[[64 72 46 43 45 57 39 25 39 51]
 [53 56 52 47 45 54 48 50 46 51]
 [30 18 52 58 57 40 65 85 65 48]
 [69 83 44 45 38 64 33 15 35 57]
 [52 53 54 41 53 52 53 47 48 41]
 [57 61 55 38 51 53 48 40 43 42]] | 40

[[2969 3242 3184 7676 6941 3353 2548]
 [5054 5846 3742 1596 2949 5087 4855]
 [8412 7778 8659 3330 2987 8798 8741]
 [3080 5526 2858 8367 5621 4961 2677]
 [5336 4231 4078 4097 3220 4331 4866]
 [8842 8091 8933 6806 4698 8847 8709]
 [6260 9882 6628 7246 7571 8692 6673]] | 7571

[[49 53 48 26 28 39 20 29 35 54 29 48 48 18 34 24]
 [48 52 26 56 33 29 43 54 46 36 59 23 55 12 47 47]
 [89 39 45 22 39 37 47 55 57 40 71 56 45 65  4 29]
 [42 48 33 42 32 23 36 40 47 45 43 48 53 31 47 44]
 [49 58 40 31 20 32 28 33 40 44 32 52 49 23 44 32]
 [50 56 49 17 34 49 17 22 33 53 31 41 47 15 33 13]
 [58 50 31 58 63 16 44 32 37 37 37 61 43 53 62 50]
 [42 42 42 43 42 42 42 42 42 43 42 42 42 42 42 43]
 [75 45 11 24 42 31 42 60 62 39 48 29 62 51 31 37]
 [42 43 42 42 43 43 42 42 43 42 42 42 42 43 42 42]] | 43

[[  32   57   14   49  102  446]
 [  46   51   39   45  965  -17]
 [  57   17   32   61 -358 -370]
 [  54   38   44   33 -324  -14]
 [  -5   27   16   54 -369  618]
 [  54   25   39   63 -197 -624]
 [  49   21   49   55   24 -670]
 [  43   46   51   57  154 -635]
 [  10   26   26   37 -515  584]
 [  46   66   33   33  512  359]
 [  50   10   36   56 -552 -340]] | 56

[[  5  -3   7 -11 -20   5   0  17  24 -12   3]
 [  9  -9  -1 -10 -22 -13 -25   6  -5  -6  14]
 [ 37 -32  20  -6 -11   7  11  15  -5 -26  21]
 [ 31 -30  17 -19 -27  -2   8  12 -11  -1  30]
 [ 10 -23   9 -22 -12   7  20   2 -11  16   9]
 [  8 -19  -8 -31 -14   7  -9  26   9   8   4]
 [ 20 -18  15 -13 -18  24   7  18  -4 -23  -8]
 [ 19 -24  -4  -6   4  -2 -17  22  12 -21  10]
 [ 22 -17  12 -14 -17   1  41   5  14 -14  20]
 [ 20 -25  21 -17 -22  14 -23  30   2   4  10]] | 2

[[58 52 25 29 63 44 38 23 49 25 11 54 22]
 [50 72 42 44 59 74 34 45 21 43 36 18 45]
 [42 23 43 43 43 25 34 43 32 41 63 33 44]
 [58 51 60 61 57 55 38 62 25 57 47 16 63]
 [56 29 67 67 49 35 38 70 30 63 60 20 71]
 [61 54 56 58 61 56 37 58 31 54 35 23 58]
 [28 48 39 37 35 55 38 40 27 40 63 23 41]
 [55 75 49 51 58 78 39 52 27 50 27 21 52]
 [39 59 19 20 46 62 48 18 37 19 37 37 17]] | 37

[[3 3 6 4 4 4 7]
 [4 7 4 2 3 6 2]
 [5 6 3 5 5 5 5]
 [4 4 4 5 4 4 4]
 [4 5 5 5 5 5 5]
 [5 5 5 5 5 6 7]
 [4 3 6 1 3 2 3]
 [5 5 2 6 6 6 5]
 [5 2 3 6 3 4 4]
 [5 4 3 5 5 6 4]
 [4 2 5 3 4 2 6]] | 4

[[3566 2476 4285 5138 3727 4959 5468 4646]
 [3255 1699 6180 5213 2143 4076 4526 7012]
 [2204 2966 4133 3140 2776 2640 3324 6382]
 [3051 2245 3668 3190 1885 3775 4882 5806]
 [2759 1885 2209 3441 3895 5034 4293 6026]
 [1483 1723 2430 4099 5487 4739 3245 8327]
 [2855 4502 2472 3475 5835 5969 7574 3448]
 [2725 2585 1354 3080 5775 5775 5122 5110]
 [3755 5202 6486 5694 4892 5195 5451 6092]
 [2910 1550 3423 3737 2071 2406 2243 6138]
 [1936 2213 3430 3639 3802 3234 3638 7552]
 [2169 2410 2890 3296 3558 3107 3617 6573]] | 3107
---
7	9	-5	5	-23	-13
10	12	6	9	-11	-2
44	-16	-87	87	75	-66
-> 7, -66

-49	-31	22	7	-40
44	2	2	0	66
19	7	-13	-14	24
-> -49, 24

72	9	-21	-35	64 -> 72, 64

-10	43	-77	-5 -> -10, -5

21	-52	-14	39
29	-78	-36	71
11	-21	-22	25
-> 21, 25

-23	70	-29	-32	17	-26
25	43	-36	-4	28	9
-> -23, 9

12	-69	42	-85	-76	-26 -> 12, -26

-90	-25	-22	-56	11	-9 -> -90, -9
---
62.445,-6.114,-152.263,80.829,-55.994,179.437 -> 179.437, 62.445

0.00,-0.15,0.18,-0.11 -> -0.11, 0.00

-1.41,-0.73,-0.04,-0.48,0.99,-0.40 -> -0.40, -1.41

0.103,0.044,0.071,-0.143 -> -0.143, 0.103

-0.330,0.382,1.785,0.414
-1.340,0.249,-0.395,-1.199
-> 0.414, -1.340

-68.13,167.20,-54.88,-102.40,-45.72 -> -45.72, -68.13

126.83,-33.29,-80.71,79.86,-60.58,57.05,152.94
-142.52,55.45,-122.06,92.75,28.32,79.62,3.62
55.70,-50.55,80.05,-54.40,-37.75,-30.08,-0.42
-> 152.94, 55.70

-0.538,-1.424,-0.529,-0.563,-1.943
-0.039,0.125,-0.867,0.500,1.561
-0.399,-0.088,0.794,-1.165,-1.826
-> -1.943, -0.399

104.699,107.290,-14.147,81.500,-174.699,-43.176,-179.146
-148.086,-144.552,-28.884,-7.056,156.371,108.715,145.540
104.177,107.525,33.331,-13.603,96.125,69.063,151.174
-> -179.146, 104.177

0.08,0.01,-0.17,-0.14,0.16 -> 0.16, 0.08
---
[[-22  32 -23 -21  16 -11  -2]
 [ 34 -13   8 -26 -10  22   7]] >> -23

[[-136  852 -115  182 -513]
 [-907 -701 -169 -374  455]
 [ 127    0 -572 -353 -485]] >> -169

[[460 857 737 546 576]
 [339 256 314 416 517]
 [291 241 368 465 611]] >> 314

[[74 30 53 99 70 39]
 [57 71 60 23 66 48]
 [39 23 74 63 63 83]] >> 60

[[-573  279 -191 -642 -757 -566]
 [-368 -657  -91 -664  341 -351]
 [ 388  580 -181  454  112 -496]] >> -91

[[170  86 242  63]
 [ 62  34 110  92]] >> 242

[[2 6 8 9 0 1 0]
 [5 3 3 3 4 4 4]] >> 8

[[103   8  70  16 213]
 [ 49  73  84  45  51]
 [ 53  43  61  67  60]] >> 84

[[129  84 163 143 210 101]
 [ 60 122  89  75  72 233]] >> 163

[[59 38 43 14]
 [50 33 28 46]
 [40 44 53 78]] >> 28
---
Q:
[[ 16  16   4  -6  38  17  69]
 [ 12  35 -13  -5 -35 -28 -70]
 [-44   8  23  28 -33  33  37]]
A: 16, 37

Q: [-48  22   7  84  52 -24  27]
A: -48, 27

Q: [ 75   6  85 -47]
A: 75, -47

Q: [  1 -24  67 -16]
A: 1, -16

Q: [  4 -53   0 -65 -40]
A: 4, -40

Q:
[[-48  47  14  65]
 [ 37  69 -32  50]]
A: -48, 50
---
[[103 121 149 109  93 109 118  13 118  21 109 111]
 [107 120 127 117 127 129 110  54 172  57 155 114]
 [106 124 124 125 105 108  98  99  63  95  78 116]
 [134 108 114 106  94  98 145 182  63 183  77 119]
 [131 113 106 118  91  91 126 216   2 210  37 121]
 [118 119  91 133 157 142  95 165 171 153 164 121]
 [119 119 105 126 112 106 108 172  46 167  70 120]] -> 167

[[329 553 326 667 631 503 709 555 494 233]
 [494 600 509 124 321 443 278 609 182 767]
 [316 743 350 348 522 505 635 709 156 578]
 [657 201 594 384 352 326 100 238 647 415]
 [368 468 348 713 610 516 684 522 548 226]
 [352 746 413 235 453 466 518 692 138 640]
 [427 631 454 277 388 483 458 656 192 653]
 [565 183 450 737 529 420 460 267 757 170]
 [546 456 570 217 356 370 152 421 371 630]
 [567 252 481 596 506 390 369 294 691 252]
 [311 732 334 390 535 522 673 712 165 555]] -> 712

[[230  39  46  89 161 174 249]
 [ 71  99 138 103  65 124  82]
 [107  65 152  65  85 100  42]
 [129 107   4 100 111  57 153]
 [ 54  40  88  23  36  91  34]] -> 36

[[6276 6049 5270 5530 6201 4697 6098 5480 4692 6694 7515 5943 5796 7588
  5090]
 [4683 5547 6495 4727 5343 6600 5196 6412 4725 7604 5840 8057 6258 5302
  6135]
 [4817 7408 6948 6241 4228 6088 8379 5192 7655 6720 5590 7048 5859 7983
  8877]
 [8539 5773 5867 6910 7500 4116 8842 3844 5951 3592 4970 2580 5714 5098
  5723]
 [5473 4728 6183 6741 6050 6669 5027 6978 6969 5694 3093 6286 4000 4752
  6691]
 [7230 4650 4833 6885 6647 3266 4793 3856 4682 5664 5795 7426 6262 5289
  8503]
 [5587 6306 4889 6387 4580 4645 3992 6515 6692 5938 6156 5693 4500 7538
  5370]
 [5333 4855 6150 6398 5733 6860 5647 6467 6914 5374 3670 6045 4615 4448
  6551]
 [7403 5666 5685 6346 7022 4919 6836 4381 5471 4770 5420 4586 6530 5256
  6181]] -> 6530

[[ 96 153 123  77  96 167]
 [101 109 123 175  68 101]
 [ 95 123 125 114 177 194]
 [ 91  72  77 107 125 148]
 [102 122  57 144 103 121]
 [ 84  93 145 131 153 118]
 [ 82 110 108  90  74 186]
 [129 143  98 103 138 102]
 [125 128  75  91  81 126]
 [164 106 148 114 128  63]] -> 114

[[ 60  51 185  78 121 183 171 121 184]
 [ 64 167 184 152 110 195  73 110 160]
 [191  76 166 146  94  50 108  76 140]
 [130  59 180  54  63 132  94  64  72]
 [160 120  49  85 159  70 138 152 154]
 [ 66  89  44  75  61  87 154 141 156]
 [ 69 179 172  72 182 102  70 172  86]
 [ 71  69 161 188  95 171 157 107  58]] -> 157
---
[[  0 -54  -3  75  11]
 [ -9 -67 -29  18  -1]] >> -9

[[ 91 -33   9 -72 -42  12]
 [ 46  36 -86   6  10  81]
 [ 74  16 -62  93  73  82]] >> 74

[[ 68 -20  53  21 -23]
 [ 10 -67   7 -11   4]
 [ 11 -12  25 -25  59]] >> 11

[-87 -74 -58  -7  -5] >> -87

[[ 12   5  51 -45 -15]
 [-30   3  77  20  59]] >> -30

[[  7  77  41  23 -26 -39  37]
 [  1   0  50  -9 -45 -84  11]] >> 1

[ 40  43   8 -10  66  56  43] >> 40

[-69  28  61 -66  51] >> -69
